[[-13   2 -84 -15]
 [ 11  -4 -65  -5]
 [ 22 -13  88  25]
 [  9  -8 -65 -12]]
|
[[ -4 -65]
 [-13  88]]

[[ -98 -106  -49]
 [  -8  -17  -53]
 [ -15  -25  -55]
 [   5    4   -1]
 [  89   49   48]]
|
[[-17 -53]
 [-25 -55]]

[[  3  -6 -22  -2]
 [ 35 -25 -97  -3]
 [-15   6 -43  13]
 [-51  13  69 -23]]
|
[[-25 -97]
 [  6 -43]]

[[ -4   4  33]
 [ -6   5  66]
 [  1  -3 -18]
 [ -8  11  78]]
|
[[  5  66]
 [ -3 -18]]

[[-64  -6 -66 -66   2]
 [ 77  10 -37 -37  13]
 [ 83   5 -24 -24  24]]
|
[[ 10 -37]
 [  5 -24]]

[[-34 -25   8  18  -7]
 [-54 -27   9  48  -5]
 [ -6 -29   8 -48 -21]
 [-35 -25   8  20  -8]
 [-58 -13   5  86   8]]
|
[[-27   9]
 [-29   8]]
---
[[-73  52  39  32 -22]
 [-47 -31  93 -50  10]
 [  0 -52  13  90   6]
 [-47 -54  19 -38 -26]
 [ 36   9  -8 -30 -44]
 [ -5  28  50 -31   3]
 [ 18  59  -4 -68  -9]
 [ 26  12  51  41  -8]]
|
[[ 26  12  51  41  -8]
 [ 18  59  -4 -68  -9]
 [ -5  28  50 -31   3]
 [ 36   9  -8 -30 -44]
 [-47 -54  19 -38 -26]
 [  0 -52  13  90   6]
 [-47 -31  93 -50  10]
 [-73  52  39  32 -22]]

[[-17 -13  79   0  76 -65 -24  58 -54 -48  64 -79]
 [ 70 -11 -64 -77 -56   9  16 -49  23  -2 -52  53]
 [  4 -18 -78  11 -60   4 -36 -75  65  25  11  53]
 [ 14  64 -59 -47  31 -24 -70 -61  40   7  39 -36]]
|
[[ 14  64 -59 -47  31 -24 -70 -61  40   7  39 -36]
 [  4 -18 -78  11 -60   4 -36 -75  65  25  11  53]
 [ 70 -11 -64 -77 -56   9  16 -49  23  -2 -52  53]
 [-17 -13  79   0  76 -65 -24  58 -54 -48  64 -79]]

[[ -20  -51  -35   58   26   28   14   26   20  -78  -23 -101   -7    6
   -15]
 [  -2  -46   32  -74   41   30   58   32    5   13   -5  111    1  -49
   -30]
 [ -12   -5   92   20   14   71   89  -34    7   26   29  -28   -9    3
   -42]
 [  15  -31  -66   11  -28   56   36  -27   33  -17    3   30   11   54
   -17]]
|
[[  15  -31  -66   11  -28   56   36  -27   33  -17    3   30   11   54
   -17]
 [ -12   -5   92   20   14   71   89  -34    7   26   29  -28   -9    3
   -42]
 [  -2  -46   32  -74   41   30   58   32    5   13   -5  111    1  -49
   -30]
 [ -20  -51  -35   58   26   28   14   26   20  -78  -23 -101   -7    6
   -15]]

[[ 37 -52  60  42  -9  12 -22 -19 -19  10  11   0 -14]
 [ 32  87  48  -2   8  39 -18  30  -7  -5   0   7   9]]
|
[[ 32  87  48  -2   8  39 -18  30  -7  -5   0   7   9]
 [ 37 -52  60  42  -9  12 -22 -19 -19  10  11   0 -14]]

[[-10  -8  -9  -8   8   1  34  17  -6]
 [ 12  18   8 -38  13   1 -14 -14 -15]
 [ -6  -1  29 -42  13  -1  -9  12 -11]
 [ -1  -9 -17  23  22  33  -6  -4  10]
 [ -3 -29 -88  44  -2 -18 -21   1  22]]
|
[[ -3 -29 -88  44  -2 -18 -21   1  22]
 [ -1  -9 -17  23  22  33  -6  -4  10]
 [ -6  -1  29 -42  13  -1  -9  12 -11]
 [ 12  18   8 -38  13   1 -14 -14 -15]
 [-10  -8  -9  -8   8   1  34  17  -6]]

[[  62   -1   23    6    3  -56    4  -13    5  -12   22  -54    8]
 [ -19    5   10    5   -8   -1    9 -106   -7  -18   19  -49   -9]
 [  31   16   34   -7   16  -16   -2  -32    5    7  -38  -39    9]]
|
[[  31   16   34   -7   16  -16   -2  -32    5    7  -38  -39    9]
 [ -19    5   10    5   -8   -1    9 -106   -7  -18   19  -49   -9]
 [  62   -1   23    6    3  -56    4  -13    5  -12   22  -54    8]]

[[  -7 -100   80  -18   54]
 [ -63   56   44   44  -28]
 [  39  -58  -10   16  -54]
 [ -28  -18  -25   13   41]
 [ -19    2   15  -66  -24]
 [ -15   22  -50   66   20]
 [  -9    4   70  -46  -78]
 [ -46   -4   -6   -2  -13]]
|
[[ -46   -4   -6   -2  -13]
 [  -9    4   70  -46  -78]
 [ -15   22  -50   66   20]
 [ -19    2   15  -66  -24]
 [ -28  -18  -25   13   41]
 [  39  -58  -10   16  -54]
 [ -63   56   44   44  -28]
 [  -7 -100   80  -18   54]]

[[ -17   55  -30]
 [  -7   24   -7]
 [  15 -103  -59]
 [  77  -29   74]
 [  19  -11  -66]
 [  12   44    6]
 [ -38   -9  -43]]
|
[[ -38   -9  -43]
 [  12   44    6]
 [  19  -11  -66]
 [  77  -29   74]
 [  15 -103  -59]
 [  -7   24   -7]
 [ -17   55  -30]]
